Below is a small trained network, with its code and all its weights. Each question gives an input and a target symbol and asks what happens when units are switched off, that is, made to give their printed mean instead of their output.

import numpy as np


def w(rows, s, z=0):
    codes = np.array(rows[::2]) - 128.0
    scale = np.full(codes.shape[1], s)
    scale[-1] = z or s
    return codes * scale


def norm(h):
    return h / np.sqrt((h * h).mean(-1, keepdims=True) + 1e-5)


def f(y):
    return y / 2 * (1 + np.tanh(0.7978845608 * (y + 0.044715 * y**3)))


def softmax(a):
    e = np.exp(a - a.max(-1, keepdims=True))
    return e / e.sum(-1, keepdims=True)


def log_softmax(a):
    a = a - a.max(-1, keepdims=True)
    return a - np.log(np.exp(a).sum(-1, keepdims=True))


def net(x, mask):
    ids = ['ΔΨεζημξπτ'.index(c) for c in x.split()]
    T = len(ids)
    res = E[ids] + P[:T]
    r = norm(res)
    for j in range(3):
        rows = slice(4 * j, 4 * j + 4)
        q, k, v = (r @ M[0][rows].T for M in (Q, K, V))
        z = softmax(np.where(np.tri(T) > 0, q @ k.T / 4**0.5, -1e9)) @ v
        o = O[0][rows]
        res = res + np.where(mask[j], z, o[:, -1]) @ o[:, :-1]
    y = f(norm(res) @ A[0][:, :-1].T + A[0][:, -1])
    res = res + np.where(mask[3:15], y, B[0][:, -1]) @ B[0][:, :-1]
    return log_softmax(norm(res)[-1] @ U[:, :-1].T + U[:, -1])


Q, K, V, O, A, B = {}, {}, {}, {}, {}, {}
E = w([
[127,127,186],'Δ',
[166,230,97],'Ψ',
[117,160,84],'ε',
[144,200,209],'ζ',
[141,137,217],'η',
[157,68,135],'μ',
[94,117,39],'ξ',
[28,130,123],'π',
[203,248,71],'τ',
],0.011)
P = w([
[191,172,4],'0',
[182,173,23],'1',
[175,172,36],'2',
[170,179,37],'3',
[160,185,45],'4',
[158,174,42],'5',
[155,174,47],'6',
[141,162,62],'7',
],0.002)
Q[0] = w([
[154,126,107],'h1',
[149,94,182],'h1',
[192,87,183],'h1',
[100,206,92],'h1',
[150,177,64],'h2',
[187,224,232],'h2',
[122,159,119],'h2',
[71,10,110],'h2',
[111,47,117],'h3',
[89,181,154],'h3',
[140,159,143],'h3',
[183,161,118],'h3',
],0.013)
K[0] = w([
[133,157,128],'h1',
[181,89,172],'h1',
[217,108,170],'h1',
[70,179,138],'h1',
[161,186,106],'h2',
[70,184,173],'h2',
[128,146,128],'h2',
[190,3,106],'h2',
[53,180,155],'h3',
[148,100,123],'h3',
[157,113,150],'h3',
[146,96,94],'h3',
],0.016)
V[0] = w([
[142,136,205],'h1',
[181,19,127],'h1',
[172,184,164],'h1',
[217,180,88],'h1',
[71,85,107],'h2',
[76,178,246],'h2',
[138,2,184],'h2',
[102,150,61],'h2',
[198,129,172],'h3',
[151,106,101],'h3',
[71,202,147],'h3',
[92,232,92],'h3',
],0.0074)
O[0] = w([
[10,102,72,103],'h1',
[238,132,33,49],'h1',
[90,123,155,145],'h1',
[200,56,255,164],'h1',
[43,113,141,63],'h2',
[172,61,195,128],'h2',
[217,79,22,3],'h2',
[22,218,132,148],'h2',
[151,208,92,144],'h3',
[54,108,132,135],'h3',
[168,100,27,144],'h3',
[142,82,33,196],'h3',
],0.0035,0.0049)
A[0] = w([
[76,84,157,150],'n1',
[197,56,65,91],'n2',
[203,71,133,3],'n3',
[140,164,36,148],'n4',
[125,145,114,110],'n5',
[163,74,88,91],'n6',
[84,113,80,131],'n7',
[103,123,162,89],'n8',
[155,140,251,238],'n9',
[109,188,132,132],'n10',
[168,131,89,174],'n11',
[180,142,115,145],'n12',
],0.015,0.0028)
B[0] = w([
[75,167,129,141],'n1',
[191,254,77,157],'n2',
[176,103,67,145],'n3',
[92,79,134,195],'n4',
[139,112,135,136],'n5',
[130,180,120,138],'n6',
[199,159,145,151],'n7',
[103,162,119,137],'n8',
[129,88,84,255],'n9',
[149,106,141,195],'n10',
[68,114,123,148],'n11',
[97,82,158,150],'n12',
],0.0091,0.0096)
U = w([
[175,81,78,59],'Δ',
[134,181,181,99],'Ψ',
[36,159,107,201],'ε',
[110,83,248,38],'ζ',
[130,38,147,202],'η',
[205,170,44,77],'μ',
[168,172,76,121],'ξ',
[64,86,63,2],'π',
[221,169,173,105],'τ',
],0.013,0.0052)

Each question gives the input, a string of symbols that net reads in full, and the target symbol t.
The units are the heads (4 rows each of Q, K, V and O) and the neurons (one row each of A and B). Each row of codes is followed by its name. A weight is (code - 128) times the scale printed after its matrix; where a second scale follows, it is the last column's (O, A, B and U).
mask holds one flag per unit, heads first, then neurons. A switched-off unit (its flag False) gives its mean, the last column of its rows in O or B, instead of its output. The means were averaged over made-up inputs and are rounded, as every weight is.
A unit's drop is (log p(t) with every unit on - log p(t) with that unit switched off) / (log p(t) with every unit on - log p(t) with every unit switched off).
The circuit of an input: a set's keep is (log p(t) with only the set's units on - log p(t) with every unit switched off) / (log p(t) with every unit on - log p(t) with every unit switched off). Starting from the 12 units with the biggest drops (on a tie, the unit counted first), units are removed one at a time, each time the one whose removal leaves the highest keep (on an exact tie, the one counted first), for as long as the keep stays at least 0.8.
units of the circuit, in order: the units of the circuit, biggest drop first
most important unit: the unit with the biggest drop
k most important neurons: the k neurons with the biggest drops, biggest first
which heads matter: for each layer, one digit per head in row order, 1 if its drop is at least 0.15 and else 0, layers parted by /
input Ψ μ π τ Ψ η ξ, target μ: which heads matter : 010
input τ Δ ξ ε Ψ Ψ, target τ: most important unit : h2
input τ π τ ξ ε μ ε Ψ, target Ψ: which heads matter : 000
input ζ π τ ε Δ, target ε: which heads matter : 100
input τ ε ζ τ ξ ζ τ, target η: 2 most important neurons : n12, n2
input τ ξ τ η ε Ψ ζ, target η: units of the circuit, in order : n9, n2
input τ ζ ζ ε, target η: which heads matter : 001
input η ξ Δ Δ, target μ: units of the circuit, in order : h2, n2
input Ψ ε Δ, target μ: units of the circuit, in order : h2, h3, n2
input τ π ε τ Ψ, target ε: which heads matter : 011
input Ψ η ζ ξ Ψ ε, target η: 2 most important neurons : n2, n10
input π μ ζ, target ζ: 3 most important neurons : n2, n9, n7
input ε τ τ ζ ξ, target η: which heads matter : 111
input Ψ Ψ π Δ π Δ, target ε: which heads matter : 100
input ε Δ μ Ψ ε, target ε: units of the circuit, in order : h2
input Δ ξ Δ ζ Ψ, target η: which heads matter : 000
input Ψ μ τ η ξ ζ, target ζ: 2 most important neurons : n9, n2
input ξ τ τ π ε, target ε: which heads matter : 010
input ξ Ψ τ, target ζ: 3 most important neurons : n2, n12, n3
input ξ μ η τ τ μ ξ, target μ: most important unit : n2
input ζ Δ τ τ, target η: 2 most important neurons : n2, n12
